Here is a tiny trained network, its code and every weight. The questions are about switching its units off for an input and a target symbol, where a switched-off unit gives its printed mean instead of its output.

import numpy as np


def w(rows, s, z=0):
    codes = np.array(rows[::2]) - 128.0
    scale = np.full(codes.shape[1], s)
    scale[-1] = z or s
    return codes * scale


def f(y):
    return y / 2 * (1 + np.tanh(0.7978845608 * (y + 0.044715 * y**3)))


def softmax(a):
    e = np.exp(a - a.max(-1, keepdims=True))
    return e / e.sum(-1, keepdims=True)


def log_softmax(a):
    a = a - a.max(-1, keepdims=True)
    return a - np.log(np.exp(a).sum(-1, keepdims=True))


def net(x, mask):
    ids = ['βγδεζλμστφω'.index(c) for c in x.split()]
    T = len(ids)
    res = E[ids] + P[:T]
    u = 0
    for l in range(3):
        q, k, v = (res @ M[l].T for M in (Q, K, V))
        z = softmax(np.where(np.tri(T) > 0, q @ k.T / 3**0.5, -1e9)) @ v
        res = res + np.where(mask[u], z, O[l][:, -1]) @ O[l][:, :-1]
        u += 1
        y = f(res @ A[l][:, :-1].T + A[l][:, -1])
        res = res + np.where(mask[u : u + 4], y, B[l][:, -1]) @ B[l][:, :-1]
        u += 4
    return log_softmax(res[-1] @ U[:, :-1].T + U[:, -1])


Q, K, V, O, A, B = {}, {}, {}, {}, {}, {}
E = w([
[127,122,68,136],'β',
[189,156,214,213],'γ',
[98,139,144,67],'δ',
[118,151,59,143],'ε',
[178,103,70,143],'ζ',
[168,190,29,170],'λ',
[61,153,86,130],'μ',
[4,193,18,101],'σ',
[215,49,189,83],'τ',
[53,81,108,199],'φ',
[85,28,49,60],'ω',
],0.013)
P = w([
[169,93,147,147],'0',
[254,83,65,151],'1',
[233,102,104,149],'2',
[216,130,115,142],'3',
[204,117,144,152],'4',
[192,121,154,156],'5',
[172,134,157,144],'6',
[138,139,178,138],'7',
[139,148,199,151],'8',
[108,121,198,152],'9',
[114,134,215,151],'10',
[187,117,138,157],'11',
],0.0054)
Q[0] = w([
[84,171,125,243],'0.h1',
[181,203,19,150],'0.h1',
[2,109,251,44],'0.h1',
],0.0074)
K[0] = w([
[156,185,129,102],'0.h1',
[88,107,225,153],'0.h1',
[254,89,16,133],'0.h1',
],0.009)
V[0] = w([
[133,77,137,253],'0.h1',
[30,41,123,113],'0.h1',
[139,120,233,82],'0.h1',
],0.005)
O[0] = w([
[60,21,161,230,242],'0.h1',
[1,172,136,176,73],'0.h1',
[87,157,241,109,2],'0.h1',
],0.0081,0.0019)
A[0] = w([
[209,99,102,112,210],'0.n1',
[91,32,178,65,95],'0.n2',
[124,175,135,158,252],'0.n3',
[37,91,144,2,147],'0.n4',
],0.0084,0.0022)
B[0] = w([
[92,254,209,147,254],'0.n1',
[209,136,113,45,143],'0.n2',
[130,3,131,93,189],'0.n3',
[85,68,10,145,133],'0.n4',
],0.0065,0.0037)
Q[1] = w([
[155,116,31,133],'1.h1',
[159,185,175,254],'1.h1',
[149,128,207,212],'1.h1',
],0.0085)
K[1] = w([
[253,136,156,198],'1.h1',
[85,41,218,144],'1.h1',
[156,111,172,97],'1.h1',
],0.012)
V[1] = w([
[197,149,84,50],'1.h1',
[58,236,98,246],'1.h1',
[255,115,102,123],'1.h1',
],0.0056)
O[1] = w([
[77,198,42,108,113],'1.h1',
[127,119,65,123,209],'1.h1',
[225,253,39,191,254],'1.h1',
],0.0052,0.0026)
A[1] = w([
[82,47,201,208,44],'1.n1',
[108,230,90,55,188],'1.n2',
[233,65,200,2,40],'1.n3',
[152,121,60,22,255],'1.n4',
],0.0079,0.0023)
B[1] = w([
[145,169,87,133,207],'1.n1',
[104,131,158,71,252],'1.n2',
[9,150,85,169,186],'1.n3',
[157,116,178,126,237],'1.n4',
],0.011,0.0025)
Q[2] = w([
[140,67,123,167],'2.h1',
[40,76,246,97],'2.h1',
[113,110,53,155],'2.h1',
],0.013)
K[2] = w([
[143,247,114,82],'2.h1',
[255,195,39,216],'2.h1',
[113,43,165,96],'2.h1',
],0.0076)
V[2] = w([
[86,227,91,172],'2.h1',
[186,193,1,133],'2.h1',
[204,142,141,157],'2.h1',
],0.0081)
O[2] = w([
[15,254,150,237,205],'2.h1',
[180,153,23,100,252],'2.h1',
[242,170,201,221,105],'2.h1',
],0.0062,0.0037)
A[2] = w([
[83,149,57,157,155],'2.n1',
[176,181,87,141,57],'2.n2',
[163,76,60,1,71],'2.n3',
[228,119,153,79,254],'2.n4',
],0.0061,0.0048)
B[2] = w([
[215,42,122,67,254],'2.n1',
[113,64,173,115,184],'2.n2',
[218,139,72,156,156],'2.n3',
[199,133,254,110,234],'2.n4',
],0.008,0.0039)
U = w([
[121,103,125,142,67],'β',
[127,98,211,236,73],'γ',
[78,95,227,33,254],'δ',
[117,125,100,141,53],'ε',
[146,109,140,165,73],'ζ',
[161,181,52,167,156],'λ',
[83,101,111,109,101],'μ',
[67,147,25,55,95],'σ',
[2,218,108,167,173],'τ',
[93,15,96,228,202],'φ',
[170,28,124,74,64],'ω',
],0.0073,0.0072)

Each question gives the input, a string of symbols that net reads in full, and the target symbol t.
The units are the heads (3 rows each of Q, K, V and O) and the neurons (one row each of A and B). Each row of codes is followed by its name. A weight is (code - 128) times the scale printed after its matrix; where a second scale follows, it is the last column's (O, A, B and U).
mask holds one flag per unit, layer by layer, with each layer's heads first. A switched-off unit (its flag False) gives its mean, the last column of its rows in O or B, instead of its output. The means were averaged over made-up inputs and are rounded, as every weight is.
A unit's drop is (log p(t) with every unit on - log p(t) with that unit switched off) / (log p(t) with every unit on - log p(t) with every unit switched off).
The circuit of an input: a set's keep is (log p(t) with only the set's units on - log p(t) with every unit switched off) / (log p(t) with every unit on - log p(t) with every unit switched off). Starting from the 12 units with the biggest drops (on a tie, the unit counted first), units are removed one at a time, each time the one whose removal leaves the highest keep (on an exact tie, the one counted first), for as long as the keep stays at least 0.8.
units of the circuit, in order: the units of the circuit, biggest drop first
unit that matters most: the unit with the biggest drop
k most important neurons: the k neurons with the biggest drops, biggest first
k most important neurons of layer l: the k neurons of layer l with the biggest drops, biggest first
drop when u is switched off: that unit's drop, to one decimal
input γ γ λ, target γ: unit that matters most : 2.h1
input τ λ φ ζ λ λ τ, target τ: units of the circuit, in order : 1.n3, 0.n2
input δ ε λ ε μ ζ δ ε, target δ: 2 most important neurons : 1.n3, 1.n4
input τ λ λ δ λ, target τ: 2 most important neurons : 1.n3, 0.n2
input γ φ λ, target γ: units of the circuit, in order : 0.h1, 2.h1, 1.h1, 2.n4
input ω ω φ δ ω, target ω: 2 most important neurons : 0.n4, 2.n3
input τ λ ζ λ τ φ λ λ ζ λ λ, target τ: 3 most important neurons : 1.n3, 0.n2, 2.n4
input σ λ τ λ φ σ ζ λ, target σ: 2 most important neurons : 2.n4, 1.n2
input λ ω ω, target ω: 2 most important neurons of layer 1 : 1.n4, 1.n3
input λ λ λ λ τ δ μ λ σ, target σ: 2 most important neurons of layer 2 : 2.n4, 2.n1
input λ λ β φ λ, target φ: 2 most important neurons of layer 2 : 2.n2, 2.n1
input φ φ δ τ λ λ φ ε τ φ λ λ, target φ: 2 most important neurons of layer 2 : 2.n1, 2.n4
input τ δ τ β, target τ: 2 most important neurons : 1.n3, 0.n2
input φ φ σ, target φ: most important neuron of layer 1 : 1.n2
input δ ω β, target δ: drop when 2.n4 is switched off : 0.2
input δ μ λ λ ε ε, target δ: drop when 2.h1 is switched off : 0.4
input φ τ λ ε, target φ: drop when 0.h1 is switched off : 1.1
